Below are the code and all the weights of a small trained network. Each question names an input and a class and asks about switching units off, where a switched-off unit gives its printed mean instead of its output.

import numpy as np


def w(rows, s, z=0):
    codes = np.array(rows[::2]) - 128.0
    scale = np.full(codes.shape[1], s)
    scale[-1] = z or s
    return codes * scale


def norm(h):
    return h / np.sqrt((h * h).mean(-1, keepdims=True) + 1e-5)


def f(y):
    return np.maximum(y, 0)


def log_softmax(a):
    a = a - a.max(-1, keepdims=True)
    return a - np.log(np.exp(a).sum(-1, keepdims=True))


def net(x, mask):
    res = np.array(x, float).reshape(1, 5) / 4 @ E
    u = 0
    for l in range(3):
        y = f(norm(res) @ A[l][:, :-1].T + A[l][:, -1])
        res = res + np.where(mask[u : u + 6], y, B[l][:, -1]) @ B[l][:, :-1]
        u += 6
    return log_softmax(norm(res)[-1] @ U[:, :-1].T + U[:, -1])


A, B = {}, {}
E = w([
[217,130,133,135,237,227,114,80,87,89],'x0',
[134,127,160,125,132,142,124,150,138,159],'x1',
[178,180,133,246,45,216,105,197,50,82],'x2',
[174,101,53,213,160,134,206,240,253,103],'x3',
[115,109,128,114,138,128,102,142,118,125],'x4',
],0.0066)
A[0] = w([
[85,77,104,153,109,142,192,185,182,123,47],'0.n0',
[54,145,121,65,95,99,122,114,253,160,62],'0.n1',
[168,134,208,97,78,101,205,127,79,148,7],'0.n2',
[215,112,197,116,148,183,118,52,52,107,85],'0.n3',
[208,45,94,137,123,142,142,109,146,98,5],'0.n4',
[97,206,132,140,37,87,37,83,107,194,59],'0.n5',
],0.0057,0.002)
B[0] = w([
[188,2,117,66,95,137,115,105,83,104,219],'0.n0',
[167,112,123,184,123,128,68,45,136,188,228],'0.n1',
[112,152,96,81,84,117,156,160,114,140,155],'0.n2',
[154,133,154,165,145,48,205,149,79,108,253],'0.n3',
[79,136,181,192,160,139,107,86,173,183,169],'0.n4',
[76,153,87,91,148,229,137,164,95,130,234],'0.n5',
],0.0094,0.0047)
A[1] = w([
[142,93,79,121,196,157,160,164,238,80,68],'1.n0',
[158,211,121,100,167,64,106,110,76,162,193],'1.n1',
[39,219,89,85,70,142,66,91,116,160,135],'1.n2',
[129,164,121,198,162,255,133,162,38,130,137],'1.n3',
[200,102,60,213,92,171,101,199,158,97,134],'1.n4',
[75,203,125,127,75,153,45,172,131,76,4],'1.n5',
],0.0076,0.0027)
B[1] = w([
[203,212,99,83,69,81,82,120,117,120,189],'1.n0',
[112,134,153,151,209,222,176,122,102,97,188],'1.n1',
[134,187,168,132,128,58,123,145,255,94,192],'1.n2',
[157,121,13,153,103,128,92,127,220,159,254],'1.n3',
[67,88,165,164,193,106,179,107,109,140,238],'1.n4',
[130,6,130,125,107,46,112,198,79,157,158],'1.n5',
],0.0085,0.0091)
A[2] = w([
[168,203,202,72,172,72,102,103,222,132,210],'2.n0',
[240,176,130,84,139,115,117,143,87,101,42],'2.n1',
[232,133,62,162,129,173,104,115,46,102,162],'2.n2',
[75,169,94,92,2,125,139,214,67,121,46],'2.n3',
[87,66,151,61,178,169,168,77,60,119,3],'2.n4',
[81,86,129,197,79,137,185,231,76,97,77],'2.n5',
],0.0082,0.0013)
B[2] = w([
[88,199,147,119,61,234,95,214,90,85,246],'2.n0',
[11,202,188,111,160,165,151,147,88,65,175],'2.n1',
[71,162,156,1,10,68,27,176,176,195,255],'2.n2',
[249,29,80,246,180,61,174,104,156,192,191],'2.n3',
[174,39,120,206,134,59,195,147,123,98,187],'2.n4',
[106,165,224,20,189,196,157,31,29,55,231],'2.n5',
],0.0075,0.0066)
U = w([
[62,255,172,52,67,159,70,139,127,86,211],'0',
[191,44,46,195,94,78,97,133,204,163,140],'1',
[109,99,196,147,191,152,208,81,44,51,10],'2',
],0.0098,0.0012)

Each question gives the input, the list of numbers given to net, and the class t.
The units are the neurons (one row each of A and B). Each row of codes is followed by its name. A weight is (code - 128) times the scale printed after its matrix; where a second scale follows, it is the last column's (A, B and U).
mask holds one flag per neuron, layer by layer. A switched-off neuron (its flag False) gives its mean, the last column of its row in B, instead of its output. The means were averaged over made-up inputs and are rounded, as every weight is.
A unit's drop is (log p(t) with every unit on - log p(t) with that unit switched off) / (log p(t) with every unit on - log p(t) with every unit switched off).
The circuit of an input: a set's keep is (log p(t) with only the set's units on - log p(t) with every unit switched off) / (log p(t) with every unit on - log p(t) with every unit switched off). Starting from the 12 units with the biggest drops (on a tie, the unit counted first), units are removed one at a time, each time the one whose removal leaves the highest keep (on an exact tie, the one counted first), for as long as the keep stays at least 0.8.
circuit, biggest first: the units of the circuit, biggest drop first
k most important neurons: the k neurons with the biggest drops, biggest first
k most important neurons of layer l: the k neurons of layer l with the biggest drops, biggest first
drop of u: that unit's drop, to one decimal
input [-3,0,8,-5,-4], class 1: circuit, biggest first : [2.n3]
input [2,6,-4,8,1], class 0: 2 most important neurons : [1.n0; 1.n3]
input [-4,4,7,5,-7], class 2: circuit, biggest first : [1.n4; 2.n5]
input [-2,-3,5,-7,3], class 1: 3 most important neurons : [2.n3; 0.n5; 1.n3]
input [-5,5,1,1,-4], class 2: 4 most important neurons : [1.n3; 0.n0; 1.n0; 2.n2]
input [3,6,-6,1,0], class 0: 4 most important neurons : [1.n4; 2.n0; 0.n3; 1.n0]
input [0,-3,2,-5,5], class 1: 4 most important neurons : [0.n5; 1.n3; 1.n4; 2.n3]
input [7,8,0,4,6], class 0: 2 most important neurons : [1.n0; 0.n1]
input [8,-7,1,-3,3], class 0: 4 most important neurons : [1.n4; 2.n2; 1.n3; 2.n3]
input [1,-2,-7,-4,2], class 2: 2 most important neurons : [1.n1; 1.n3]
input [8,5,0,1,3], class 0: 2 most important neurons : [1.n4; 2.n2]
input [-3,8,8,1,-2], class 2: 3 most important neurons : [1.n4; 2.n5; 1.n0]
input [3,6,1,1,3], class 1: 3 most important neurons of layer 0 : [0.n4; 0.n0; 0.n2]
input [-3,-4,1,1,8], class 2: most important neuron : [1.n3]
input [-3,-5,1,-2,1], class 1: 2 most important neurons : [0.n5; 1.n5]
input [-8,-5,6,-1,-2], class 1: 2 most important neurons of layer 0 : [0.n5; 0.n3]
input [0,4,1,4,3], class 2: 2 most important neurons of layer 1 : [1.n3; 1.n4]
input [8,0,-1,4,-6], class 0: drop of 1.n0 : 0.8
input [-3,1,7,5,-1], class 2: drop of 1.n0 : 0.0
input [7,-4,5,4,2], class 1: circuit, biggest first : [1.n3]
input [7,-8,-7,7,0], class 0: drop of 1.n0 : 0.9
